Here is a tiny trained network, its code and every weight. The questions are about switching its units off for an input and a class, where a switched-off unit gives its printed mean instead of its output.

import numpy as np


def w(rows, s, z=0):
    codes = np.array(rows[::2]) - 128.0
    scale = np.full(codes.shape[1], s)
    scale[-1] = z or s
    return codes * scale


def norm(h):
    return h / np.sqrt((h * h).mean(-1, keepdims=True) + 1e-5)


def f(y):
    return np.maximum(y, 0)


def log_softmax(a):
    a = a - a.max(-1, keepdims=True)
    return a - np.log(np.exp(a).sum(-1, keepdims=True))


def net(x, mask):
    res = np.array(x, float).reshape(1, 6) / 4 @ E
    u = 0
    for l in range(3):
        y = f(norm(res) @ A[l][:, :-1].T + A[l][:, -1])
        res = res + np.where(mask[u : u + 9], y, B[l][:, -1]) @ B[l][:, :-1]
        u += 9
    return log_softmax(norm(res)[-1] @ U[:, :-1].T + U[:, -1])


A, B = {}, {}
E = w([
[171,82,140,140,133,226,55],'x0',
[178,129,118,55,113,105,110],'x1',
[56,127,154,93,131,123,68],'x2',
[170,67,157,177,105,68,64],'x3',
[150,159,253,99,143,176,176],'x4',
[125,120,127,128,137,127,128],'x5',
],0.0037)
A[0] = w([
[75,116,190,254,141,119,150,4],'L0N1',
[235,94,135,176,104,99,214,12],'L0N2',
[134,81,213,110,143,108,187,39],'L0N3',
[188,104,126,27,132,64,137,21],'L0N4',
[176,107,216,184,111,26,72,8],'L0N5',
[202,135,151,36,125,85,83,36],'L0N6',
[169,139,232,139,115,127,125,47],'L0N7',
[35,93,214,68,105,73,53,25],'L0N8',
[110,137,177,106,105,4,166,7],'L0N9',
],0.0077,0.0031)
B[0] = w([
[73,139,135,188,10,172,151,208],'L0N1',
[131,217,65,148,212,188,77,212],'L0N2',
[144,169,163,83,105,49,114,188],'L0N3',
[50,148,119,181,48,161,126,203],'L0N4',
[100,105,76,10,129,169,162,254],'L0N5',
[70,126,156,186,47,175,121,223],'L0N6',
[169,144,199,101,125,66,106,218],'L0N7',
[187,224,52,161,182,180,107,251],'L0N8',
[123,63,174,205,204,104,198,231],'L0N9',
],0.012,0.0037)
A[1] = w([
[137,80,25,170,100,53,56,83],'L1N1',
[158,143,131,160,156,144,147,75],'L1N2',
[186,50,163,143,115,192,35,91],'L1N3',
[96,108,110,9,121,171,200,54],'L1N4',
[152,89,130,132,115,139,129,52],'L1N5',
[99,121,123,163,34,135,132,35],'L1N6',
[163,165,101,129,166,129,94,64],'L1N7',
[139,108,119,125,121,105,120,86],'L1N8',
[157,86,136,124,130,118,89,5],'L1N9',
],0.011,0.0017)
B[1] = w([
[175,210,217,73,100,86,138,246],'L1N1',
[125,111,78,111,125,96,70,184],'L1N2',
[147,102,96,199,153,95,246,220],'L1N3',
[105,66,66,36,118,133,122,209],'L1N4',
[165,76,120,152,127,141,83,134],'L1N5',
[80,84,167,150,60,162,100,252],'L1N6',
[140,127,113,146,186,152,62,212],'L1N7',
[125,125,126,113,113,124,114,131],'L1N8',
[111,98,111,121,133,140,110,135],'L1N9',
],0.012,0.0047)
A[2] = w([
[133,39,144,173,173,62,160,80],'L2N1',
[159,68,119,145,159,75,184,67],'L2N2',
[101,80,134,161,176,44,209,35],'L2N3',
[195,146,254,70,141,118,144,51],'L2N4',
[176,139,235,84,118,47,98,6],'L2N5',
[158,112,123,117,140,90,102,96],'L2N6',
[148,62,117,55,113,126,114,22],'L2N7',
[128,124,155,115,138,158,88,79],'L2N8',
[135,63,119,156,161,137,127,102],'L2N9',
],0.0097,0.0019)
B[2] = w([
[146,45,160,160,170,126,159,189],'L2N1',
[98,113,186,149,174,97,166,185],'L2N2',
[246,52,144,164,128,188,128,221],'L2N3',
[143,139,83,102,76,21,94,254],'L2N4',
[124,105,211,86,132,69,34,245],'L2N5',
[69,128,145,130,118,101,132,150],'L2N6',
[74,65,141,74,169,124,118,182],'L2N7',
[101,132,93,167,122,99,160,156],'L2N8',
[150,149,179,115,158,109,129,162],'L2N9',
],0.012,0.0042)
U = w([
[166,174,193,82,89,1,74,118],'0',
[60,148,153,193,3,189,157,109],'1',
[171,238,46,161,223,172,92,100],'2',
[201,41,168,196,191,117,216,90],'3',
[111,105,130,122,141,136,100,255],'4',
[82,74,77,15,142,138,164,78],'5',
],0.008,0.0062)

Each question gives the input, the list of numbers given to net, and the class t.
The units are the neurons (one row each of A and B). Each row of codes is followed by its name. A weight is (code - 128) times the scale printed after its matrix; where a second scale follows, it is the last column's (A, B and U).
mask holds one flag per neuron, layer by layer. A switched-off neuron (its flag False) gives its mean, the last column of its row in B, instead of its output. The means were averaged over made-up inputs and are rounded, as every weight is.
A unit's drop is (log p(t) with every unit on - log p(t) with that unit switched off) / (log p(t) with every unit on - log p(t) with every unit switched off).
The circuit of an input: a set's keep is (log p(t) with only the set's units on - log p(t) with every unit switched off) / (log p(t) with every unit on - log p(t) with every unit switched off). Starting from the 12 units with the biggest drops (on a tie, the unit counted first), units are removed one at a time, each time the one whose removal leaves the highest keep (on an exact tie, the one counted first), for as long as the keep stays at least 0.8.
circuit, biggest first: the units of the circuit, biggest drop first
top k neurons: the k neurons with the biggest drops, biggest first
top k neurons in layer l: the k neurons of layer l with the biggest drops, biggest first
input [2,3,-8,-8,-3,4], class 2: circuit, biggest first : [L0N2]
input [8,0,-8,7,-6,8], class 2: top 2 neurons : [L0N2, L0N9]
input [-6,-7,2,7,0,-5], class 1: top 3 neurons in layer 0 : [L0N1, L0N9, L0N8]
input [6,-6,-4,-3,6,0], class 0: top 2 neurons in layer 0 : [L0N7, L0N3]
input [-7,6,7,-7,-5,-2], class 2: top 4 neurons : [L0N5, L0N1, L1N3, L0N6]
input [4,-1,3,-5,4,-4], class 5: top 4 neurons : [L0N8, L0N6, L0N9, L1N4]
input [4,-6,-6,7,-2,3], class 5: top 3 neurons : [L0N5, L0N8, L0N6]
input [2,-7,-4,5,6,6], class 1: top 2 neurons : [L0N1, L1N1]
input [1,2,5,6,-2,0], class 5: top 2 neurons : [L0N5, L1N4]
input [0,-4,-7,-8,-8,1], class 0: top 3 neurons : [L0N5, L1N1, L0N9]
input [8,6,-2,-6,-7,-5], class 3: circuit, biggest first : [L1N3, L0N5, L0N8]
input [-8,0,5,-1,7,3], class 3: top 3 neurons : [L0N9, L1N1, L2N3]
input [5,2,-3,-2,3,3], class 3: top 2 neurons : [L1N3, L0N8]
input [7,5,-5,1,6,-1], class 3: circuit, biggest first : [L1N3]
input [-5,5,3,-7,6,-5], class 5: top 2 neurons in layer 1 : [L1N4, L1N1]
input [8,4,7,8,0,5], class 3: top 3 neurons : [L1N3, L0N2, L0N6]
input [5,-1,-8,0,5,-2], class 2: top 3 neurons : [L0N2, L1N1, L1N7]
input [-8,-6,-2,8,-2,-1], class 3: top 4 neurons : [L0N9, L0N6, L0N4, L2N3]
input [0,-8,-7,-4,-6,3], class 1: top 2 neurons in layer 0 : [L0N8, L0N5]
input [-7,-2,-1,4,-4,0], class 3: circuit, biggest first : [L0N9]
input [-8,-5,-6,8,-5,7], class 3: circuit, biggest first : [L0N9, L2N3]
input [7,-4,-7,-7,-3,-6], class 2: top 2 neurons in layer 1 : [L1N2, L1N7]
input [1,1,3,8,-7,4], class 5: top 2 neurons in layer 0 : [L0N5, L0N7]
